Below are the code and all the weights of a small trained network. Each question names an input and a class and asks about switching units off, where a switched-off unit gives its printed mean instead of its output.

import numpy as np


def w(rows, s, z=0):
    codes = np.array(rows[::2]) - 128.0
    scale = np.full(codes.shape[1], s)
    scale[-1] = z or s
    return codes * scale


def f(y):
    return np.maximum(y, 0)


def log_softmax(a):
    a = a - a.max(-1, keepdims=True)
    return a - np.log(np.exp(a).sum(-1, keepdims=True))


def net(x, mask):
    res = np.array(x, float).reshape(1, 7) / 4 @ E
    y = f(res @ A[0][:, :-1].T + A[0][:, -1])
    res = res + np.where(mask, y, B[0][:, -1]) @ B[0][:, :-1]
    return log_softmax(res[-1] @ U[:, :-1].T + U[:, -1])


A, B = {}, {}
E = w([
[127,49,211,93,173],'x0',
[98,24,101,128,140],'x1',
[98,81,128,57,127],'x2',
[108,91,171,123,127],'x3',
[72,48,152,117,55],'x4',
[53,80,162,18,125],'x5',
[2,103,140,181,151],'x6',
],0.0082)
A[0] = w([
[46,97,121,98,165,58],'neuron 1',
[87,79,70,109,140,44],'neuron 2',
[121,201,102,110,199,4],'neuron 3',
[195,144,155,107,209,81],'neuron 4',
[17,53,66,228,83,185],'neuron 5',
[159,117,25,88,93,141],'neuron 6',
[195,237,234,152,42,125],'neuron 7',
[43,135,165,87,76,210],'neuron 8',
[167,77,22,153,181,179],'neuron 9',
[152,132,31,105,2,244],'neuron 10',
[44,124,90,54,222,125],'neuron 11',
[213,169,189,101,13,120],'neuron 12',
[84,112,211,118,36,159],'neuron 13',
],0.0079,0.0031)
B[0] = w([
[128,72,106,43,126,195],'neuron 1',
[233,138,142,115,84,167],'neuron 2',
[142,133,149,33,75,164],'neuron 3',
[90,47,63,141,126,179],'neuron 4',
[220,94,97,166,177,254],'neuron 5',
[105,161,89,138,200,187],'neuron 6',
[165,2,112,3,147,222],'neuron 7',
[143,145,64,128,190,228],'neuron 8',
[82,107,112,210,191,195],'neuron 9',
[166,111,84,198,186,229],'neuron 10',
[159,126,160,104,162,212],'neuron 11',
[174,34,37,140,114,203],'neuron 12',
[176,26,114,147,112,209],'neuron 13',
],0.0059,0.0075)
U = w([
[207,63,103,64,31,249],'0',
[108,254,92,115,100,145],'1',
[109,86,209,127,182,206],'2',
[119,107,106,202,190,253],'3',
[85,178,172,110,77,3],'4',
[108,153,198,131,100,3],'5',
[87,168,171,98,130,3],'6',
[104,84,184,59,133,49],'7',
],0.0078,0.0032)

Each question gives the input, the list of numbers given to net, and the class t.
The units are the neurons (one row each of A and B). Each row of codes is followed by its name. A weight is (code - 128) times the scale printed after its matrix; where a second scale follows, it is the last column's (A, B and U).
mask holds one flag per neuron, in row order. A switched-off neuron (its flag False) gives its mean, the last column of its row in B, instead of its output. The means were averaged over made-up inputs and are rounded, as every weight is.
A unit's drop is (log p(t) with every unit on - log p(t) with that unit switched off) / (log p(t) with every unit on - log p(t) with every unit switched off).
The circuit of an input: a set's keep is (log p(t) with only the set's units on - log p(t) with every unit switched off) / (log p(t) with every unit on - log p(t) with every unit switched off). Starting from the 12 units with the biggest drops (on a tie, the unit counted first), units are removed one at a time, each time the one whose removal leaves the highest keep (on an exact tie, the one counted first), for as long as the keep stays at least 0.8.
circuit, biggest first: the units of the circuit, biggest drop first
most important unit: the unit with the biggest drop
k most important neurons: the k neurons with the biggest drops, biggest first
drop of u: that unit's drop, to one decimal
input [-6,-7,0,6,-2,-7,2], class 0: most important unit -> neuron 7
input [-5,4,-5,7,-1,2,-8], class 3: circuit, biggest first -> (neuron 10; neuron 6)
input [-7,6,5,-8,-6,4,-6], class 1: circuit, biggest first -> (neuron 7; neuron 6)
input [-5,-6,8,5,4,6,7], class 0: 3 most important neurons -> (neuron 13; neuron 1; neuron 2)
input [-5,4,5,5,4,5,6], class 0: circuit, biggest first -> (neuron 2; neuron 13)
input [-4,-3,-2,-8,-3,7,6], class 1: 2 most important neurons -> (neuron 7; neuron 13)
input [-4,2,-1,-6,1,5,-1], class 3: circuit, biggest first -> (neuron 10; neuron 7)
input [-7,-3,3,-3,6,-3,-4], class 3: 2 most important neurons -> (neuron 10; neuron 6)
input [-4,7,8,5,-4,3,8], class 0: 3 most important neurons -> (neuron 2; neuron 1; neuron 5)
input [-7,1,5,6,-1,-2,-6], class 3: drop of neuron 6 -> 0.3
input [3,-5,-1,-1,-3,-6,-2], class 0: drop of neuron 7 -> 0.5
input [2,2,6,2,-1,-7,-6], class 3: drop of neuron 3 -> 0.1
